Below are the code and all the weights of a small trained network. Each question names an input and a class and asks about switching units off, where a switched-off unit gives its printed mean instead of its output.

import numpy as np


def w(rows, s, z=0):
    codes = np.array(rows[::2]) - 128.0
    scale = np.full(codes.shape[1], s)
    scale[-1] = z or s
    return codes * scale


def f(y):
    return np.maximum(y, 0)


def log_softmax(a):
    a = a - a.max(-1, keepdims=True)
    return a - np.log(np.exp(a).sum(-1, keepdims=True))


def net(x, mask):
    res = np.array(x, float).reshape(1, 6) / 4 @ E
    y = f(res @ A[0][:, :-1].T + A[0][:, -1])
    res = res + np.where(mask, y, B[0][:, -1]) @ B[0][:, :-1]
    return log_softmax(res[-1] @ U[:, :-1].T + U[:, -1])


A, B = {}, {}
E = w([
[133,116,97,121,111,153,152,118],'x0',
[12,152,54,229,109,84,91,40],'x1',
[113,52,195,229,58,156,201,197],'x2',
[164,114,171,117,131,42,228,42],'x3',
[70,86,221,82,91,212,95,42],'x4',
[197,152,134,119,2,75,46,121],'x5',
],0.0044)
A[0] = w([
[61,124,128,148,255,153,181,149,83],'N0',
[168,126,153,93,136,148,131,155,77],'N1',
[126,107,131,154,88,151,159,146,253],'N2',
[143,137,209,146,145,30,168,62,198],'N3',
[199,124,171,52,145,169,140,189,66],'N4',
[155,136,85,42,174,111,73,105,63],'N5',
[46,141,99,219,136,108,103,80,91],'N6',
[106,130,134,156,114,180,41,199,119],'N7',
[88,146,106,140,139,183,32,212,108],'N8',
[193,128,193,67,155,132,145,174,97],'N9',
[156,134,150,142,49,86,72,142,125],'N10',
[112,102,131,102,65,206,150,83,149],'N11',
[145,151,125,59,198,59,34,110,141],'N12',
[156,133,93,153,153,72,123,173,104],'N13',
[177,131,38,156,143,72,139,201,91],'N14',
[68,96,231,91,107,184,63,72,115],'N15',
[68,138,107,202,110,99,88,75,63],'N16',
[144,143,151,148,77,76,68,125,107],'N17',
[144,130,113,172,160,89,135,193,161],'N18',
[123,106,216,184,102,113,122,185,83],'N19',
[148,113,83,147,113,126,158,153,141],'N20',
[191,140,105,112,1,85,72,127,93],'N21',
[87,135,144,146,202,129,125,148,194],'N22',
[167,124,157,95,136,147,139,168,84],'N23',
[121,126,79,121,111,177,103,155,243],'N24',
[125,87,187,227,60,136,167,210,88],'N25',
],0.0077,0.0038)
B[0] = w([
[136,77,229,112,149,249,134,146,211],'N0',
[91,103,99,158,108,116,115,155,164],'N1',
[173,169,58,59,131,160,114,125,253],'N2',
[202,54,110,86,91,51,179,89,252],'N3',
[60,79,70,183,83,116,90,179,214],'N4',
[84,191,82,151,151,167,161,54,192],'N5',
[83,84,54,158,88,133,90,214,230],'N6',
[159,66,139,119,115,50,191,65,225],'N7',
[150,54,156,134,111,40,214,54,234],'N8',
[85,78,65,169,93,103,93,180,214],'N9',
[136,88,172,113,161,203,146,167,215],'N10',
[163,192,152,122,146,78,88,155,204],'N11',
[121,206,54,118,135,196,145,71,235],'N12',
[124,177,186,138,123,93,93,129,187],'N13',
[119,194,225,156,129,70,76,132,221],'N14',
[156,238,205,159,145,57,88,167,247],'N15',
[75,92,63,166,96,127,92,195,209],'N16',
[123,97,163,119,148,199,137,161,196],'N17',
[154,188,168,112,124,100,81,150,214],'N18',
[106,187,72,122,148,161,145,73,187],'N19',
[146,168,143,118,143,109,98,136,176],'N20',
[108,67,207,123,190,227,154,166,237],'N21',
[176,110,150,80,129,200,126,162,210],'N22',
[93,98,98,153,107,117,98,158,172],'N23',
[213,114,90,61,108,102,144,138,249],'N24',
[74,201,59,128,168,175,137,17,239],'N25',
],0.015,0.0042)
U = w([
[3,58,44,245,42,116,65,221,93],'0',
[177,147,108,71,128,135,124,135,255],'1',
[66,224,58,130,191,198,168,5,86],'2',
[121,56,254,112,203,250,160,189,90],'3',
[151,231,247,169,144,20,59,157,88],'4',
[182,27,144,109,83,16,255,52,101],'5',
],0.0051,0.0069)

Each question gives the input, the list of numbers given to net, and the class t.
The units are the neurons (one row each of A and B). Each row of codes is followed by its name. A weight is (code - 128) times the scale printed after its matrix; where a second scale follows, it is the last column's (A, B and U).
mask holds one flag per neuron, in row order. A switched-off neuron (its flag False) gives its mean, the last column of its row in B, instead of its output. The means were averaged over made-up inputs and are rounded, as every weight is.
A unit's drop is (log p(t) with every unit on - log p(t) with that unit switched off) / (log p(t) with every unit on - log p(t) with every unit switched off).
The circuit of an input: a set's keep is (log p(t) with only the set's units on - log p(t) with every unit switched off) / (log p(t) with every unit on - log p(t) with every unit switched off). Starting from the 12 units with the biggest drops (on a tie, the unit counted first), units are removed one at a time, each time the one whose removal leaves the highest keep (on an exact tie, the one counted first), for as long as the keep stays at least 0.8.
circuit, biggest first: the units of the circuit, biggest drop first
unit that matters most: the unit with the biggest drop
k most important neurons: the k neurons with the biggest drops, biggest first
drop when u is switched off: that unit's drop, to one decimal
input [-4,2,-7,-7,3,7], class 2: 4 most important neurons	(N12; N5; N3; N0)
input [5,1,2,3,-8,-8], class 3: circuit, biggest first	(N0)
input [2,-2,8,-7,1,7], class 2: 3 most important neurons	(N25; N19; N3)
input [1,-1,2,-4,-5,7], class 3: 2 most important neurons	(N21; N10)
input [7,-8,-7,7,5,6], class 0: circuit, biggest first	(N4; N9)
input [5,-7,7,-2,0,2], class 0: 4 most important neurons	(N4; N9; N23; N12)
input [4,0,5,4,8,-6], class 4: 2 most important neurons	(N15; N11)
input [-2,5,-1,2,0,5], class 0: 3 most important neurons	(N16; N6; N0)
input [6,6,-2,-4,8,3], class 4: 2 most important neurons	(N15; N11)
input [6,6,-1,-7,0,3], class 5: 2 most important neurons	(N8; N7)
input [5,-4,2,5,6,1], class 4: circuit, biggest first	(N15; N11)
input [-5,1,-8,-7,-8,3], class 2: 2 most important neurons	(N12; N5)
input [0,-7,4,7,-5,1], class 0: circuit, biggest first	(N9; N4)
input [1,-7,3,-3,-6,2], class 0: circuit, biggest first	(N4)
input [-4,7,-3,3,7,-7], class 0: 3 most important neurons	(N6; N16; N21)
input [4,2,-8,4,-8,5], class 2: 3 most important neurons	(N12; N5; N15)
input [-7,-7,-7,-1,2,6], class 0: circuit, biggest first	(N4; N9)
input [3,1,1,-3,7,-5], class 4: 3 most important neurons	(N15; N11; N21)
input [-6,4,-5,0,-8,-5], class 4: 3 most important neurons	(N14; N13; N18)
input [6,6,1,0,-5,-4], class 0: unit that matters most	N6
input [3,7,-1,3,-3,3], class 0: 2 most important neurons	(N6; N16)
input [3,5,-5,1,-3,6], class 3: circuit, biggest first	(N21; N17)
input [-5,-2,1,-7,4,-3], class 5: circuit, biggest first	(N8; N7)
input [4,5,3,7,7,2], class 4: drop when N7 is switched off	0.2
input [-7,-3,8,7,4,-2], class 2: drop when N7 is switched off	0.1
input [-6,6,-1,0,-3,-8], class 3: drop when N0 is switched off	1.3
input [-5,-3,8,-5,-2,-6], class 2: unit that matters most	N25
